Questions about the grid below.
1) Which number is the 2nd entry on the diagonal from the top-right corner?
2) Which number is the third smallest entry?
3) Which number is the top entry of the column that holds the smallest entry?
4) Which number is the largest entry in the last row?
5) Which number is the entry directly below 133?
6) Which number is the entry in the bottom-left corner?
7) Which number is the smallest entry in the first column?
8) Which number is the top-left entry?
[[153 101 109 149 140]
 [102 118 133 106 123]
 [108 136 143 144 150]
 [115 136 109 146 125]
 [155 121 117 104 140]
 [109 110 125 138 145]
 [155 150 154 132 136]
 [152 103 110 151 142]
 [126 132 117 144 109]
 [130 142 114 140 122]]
1) 106
2) 103
3) 101
4) 142
5) 143
6) 130
7) 102
8) 153

Read these off the array that follows. Indices start at 0.
1) Read off the entry at row 1, column 0.
2) Read off the entry just left of 149.
3) Read off the entry in row 0 and column 1.
4) Read off the entry in row 2 and column 0.
5) Read off the entry in row 0 and column 2.
6) Read off the entry directly below 120.
7) Read off the entry directly above 124.
8) Read off the bottom-left entry.
[[126 142 146 133 113 130 153 132 130 122]
 [130 114 112 132 147 144 117 120 121 141]
 [117 145 140 140 111 124 149 125 119 127]
 [115 147 138 136 106 112 142 127 122 123]
 [143 121 142 116 136 148 136 139 145 123]]
1) 130
2) 124
3) 142
4) 117
5) 146
6) 125
7) 144
8) 143

[[124 139 129 130 136 138 138 136 138 123 137]
 [133 120 124 117 117 122 116 121 120 128 120]
 [135 128 129 113 121 125 121 128 128 126 128]
 [119 130 137 125 134 115 133 132 131 119 132]
 [134 122 117 130 121 132 121 122 120 134 120]
 [117 130 139 112 123 125 123 126 130 116 133]
 [122 116 117 146 131 124 129 121 117 132 115]
 [120 143 142 112 130 136 132 136 142 115 143]
 [127 106 117 132 118 113 114 111 108 135 108]]
Counting starts at 0.
Give the entry at row 0, column 1.
A: 139
Give the entry in the bottom-right corner.
A: 108
The smallest entry: 106
Give the entry at row 1, column 0.
A: 133
Give the entry at row 1, column 1.
A: 120
Give the entry directly above the centre entry.
A: 115
The entry just left of the smallest entry is 127
The entry directly above 111 -> 136
Give the entry directly above the smallest entry.
A: 143
The top-left entry is 124
Give the largest entry.
A: 146
The entry in row 2 and column 0: 135
The entry directly below the largest entry is 112
Give the entry at row 0, column 2.
A: 129
Give the entry directly above 127.
A: 120
The entry just right of the centre entry is 121
Give the entry at row 1, column 2.
A: 124
Give the entry just right of the smallest entry.
A: 117
The entry directly below the centre entry -> 125
Give the top-right entry.
A: 137
The top entry of the column that holds the largest entry: 130
Give the centre entry.
A: 132

[[133 121 128 133 138 107 118 138]
 [134 120 117 121 127 124 126 135]
 [122 135 140 134 124 135 113 121]
 [134 121 120 136 143 101 147 137]
 [130 125 129 127 133 121 112 133]
 [120 135 135 139 139 126 137 122]
 [121 135 135 138 138 126 137 123]
 [122 134 137 135 132 131 128 122]
 [121 135 136 137 136 129 134 122]
 [122 136 141 134 122 136 110 121]
 [135 120 121 127 133 113 124 137]
 [121 135 138 136 131 131 127 122]]
What is the last entry, reading row by row?
A: 122
The first entry on the main diagonal is 133
The top entry of the column that holds the smallest entry: 107
The bottom-left entry -> 121
The largest entry in the last row is 138
The first entry in the row that holds the largest entry is 134
What is the 4th-last entry, reading row by row?
A: 131
The entry directly below 132: 136
The entry directly above 117 -> 128
The third-last entry, reading row by row -> 131
What is the entry directly below the largest entry?
A: 112
What is the entry just right of the largest entry?
A: 137
What is the 1st entry on the diagonal from the top-right corner?
A: 138
What is the entry just right of the smallest entry?
A: 147
What is the third largest entry?
A: 141
The entry directly above 143 -> 124
The entry just left of 125 is 130
The fifth-last entry, reading row by row: 136
What is the fifth entry in reading order?
A: 138
The smallest entry is 101
What is the fourth entry in reading order?
A: 133
What is the top entry of the column that holds the largest entry?
A: 118
The 2nd entry on the main diagonal -> 120
What is the smallest entry in the first column?
A: 120
What is the entry directly above the smallest entry?
A: 135
What is the 3rd entry on the main diagonal?
A: 140

array([[108, 115, 136, 120, 132, 121, 126, 120, 106, 135],
       [102, 126, 135, 122, 132, 114, 114, 133, 101, 132],
       [113, 115, 135, 120, 129, 123, 128, 119, 113, 135],
       [138, 145, 122, 134, 128, 130, 121, 143, 138, 121]])
Rows and columns are numbered from 0.
Which number is the entry just left of the smallest entry?
Answer: 133
Which number is the entry in row 0 and column 2?
Answer: 136
The bottom entry of the column that holds the largest entry: 145
The entry in the bottom-right corner is 121
The entry at row 1, column 0: 102
Which number is the bottom entry of the column that holds the smallest entry?
Answer: 138
The entry at row 0, column 0 -> 108
The entry in row 0 and column 1 -> 115
Which number is the entry at row 2, column 0?
Answer: 113
Which number is the entry in the top-right corner?
Answer: 135
The entry at row 2, column 1 is 115
The entry just right of 145 -> 122
The entry directly above 133 is 120
The entry just left of the largest entry: 138
The entry at row 1, column 2 is 135
The entry directly above the smallest entry -> 106
The entry directly above 129 -> 132

Questions about the grid below.
1) Read off the bottom entry of the column that holds the smallest entry.
2) Read off the 2nd entry, reading row by row.
3) Read off the 4th-last entry, reading row by row.
4) Read off the last entry, reading row by row.
5) Read off the top-left entry.
6) Read off the entry just right of 127.
7) Read off the 1st entry on the diagonal from the top-right corner.
8) Read off the entry just left of the smallest entry.
[[129 127 142 124 114 145]
 [133 133 115 126 116 121]
 [126 116 145 136 143 136]
 [129 129 130 116 105 121]]
1) 105
2) 127
3) 130
4) 121
5) 129
6) 142
7) 145
8) 116

Questions about the table below.
1) Read off the fourth-last entry, reading row by row.
2) Read off the last entry, reading row by row.
3) Read off the first entry in the row that holds the largest entry.
4) Read off the smallest entry in the last column.
5) Read off the entry in the top-left corner.
6) Read off the largest entry in the first row.
7) Read off the 2nd entry on the diagonal from the top-right corner.
8) Read off the smallest entry in the first row.
[[113 127 131 129 131 110 124 137 127 126 120 125 135]
 [112 143 126 136 146 117 141 115 126 135 128 121 123]
 [133 128 109 120 139 141 127 128 127 114 151 109 126]
 [122 122 131 138 121 122 124 132 139 119 136 124 155]
 [135 133 109 127 128 148 139 123 127 118 145 115 120]
 [138 124 120 118 132 140 124 128 132 118 150 115 132]
 [131 113 144 112 140 125 112 119 142 133 122 137 133]
 [142 129 120 129 135 135 135 121 125 132 145 122 122]
 [115 121 135 126 115 117 124 141 130 123 121 129 139]
 [146 122 131 125 127 124 121 135 125 139 136 126 132]
 [121 123 127 119 135 124 123 127 133 118 119 125 123]
 [122 123 119 121 142 124 121 138 119 133 122 122 127]
 [112 138 142 130 117 120 148 112 140 122 122 130 121]
 [137 148 121 143 121 129 147 124 121 127 137 122 118]
 [125 115 143 128 124 129 128 120 129 139 113 153 121]]
1) 139
2) 121
3) 122
4) 118
5) 113
6) 137
7) 121
8) 110

Read these off the grid that follows.
1) Give the entry directly below 131.
2) Give the first entry of the smallest entry's row.
3) Give the smallest entry in the last row.
4) Give the entry just right of the largest entry.
5) Give the last entry of the largest entry's row.
6) Give the top-right entry.
7) Give the entry just right of 146.
8) Give the second entry on the diagonal from the top-right corner.
[[138 129 115 127]
 [131 133 128 132]
 [150 129 119 120]
 [122 145 129 136]
 [119 128 146 137]]
1) 150
2) 138
3) 119
4) 129
5) 120
6) 127
7) 137
8) 128

Questions about the matrix below.
1) Give the second entry, reading row by row.
2) Give the third entry on the diagonal from the top-right corner.
3) Give the 1st entry in reading order.
4) Give the last entry, reading row by row.
5) Give the largest entry in the last row.
6) Give the bottom-left entry.
7) Give the 2nd entry on the main diagonal.
8) Give the third entry on the main diagonal.
123,127,119,134,141,140,125,118,137,123,133,128,136,133,135,130
123,127,140,124,121,116,140,126,126,128,123,117,115,132,114,119
117,126,122,130,129,119,121,138,123,131,131,112,122,129,115,118
117,123,120,128,128,131,109,143,130,139,135,116,127,131,121,131
135,123,128,130,125,131,121,113,134,140,141,140,122,127,128,106
122,144,117,129,120,139,138,130,130,134,126,110,136,132,109,135
1) 127
2) 129
3) 123
4) 135
5) 144
6) 122
7) 127
8) 122
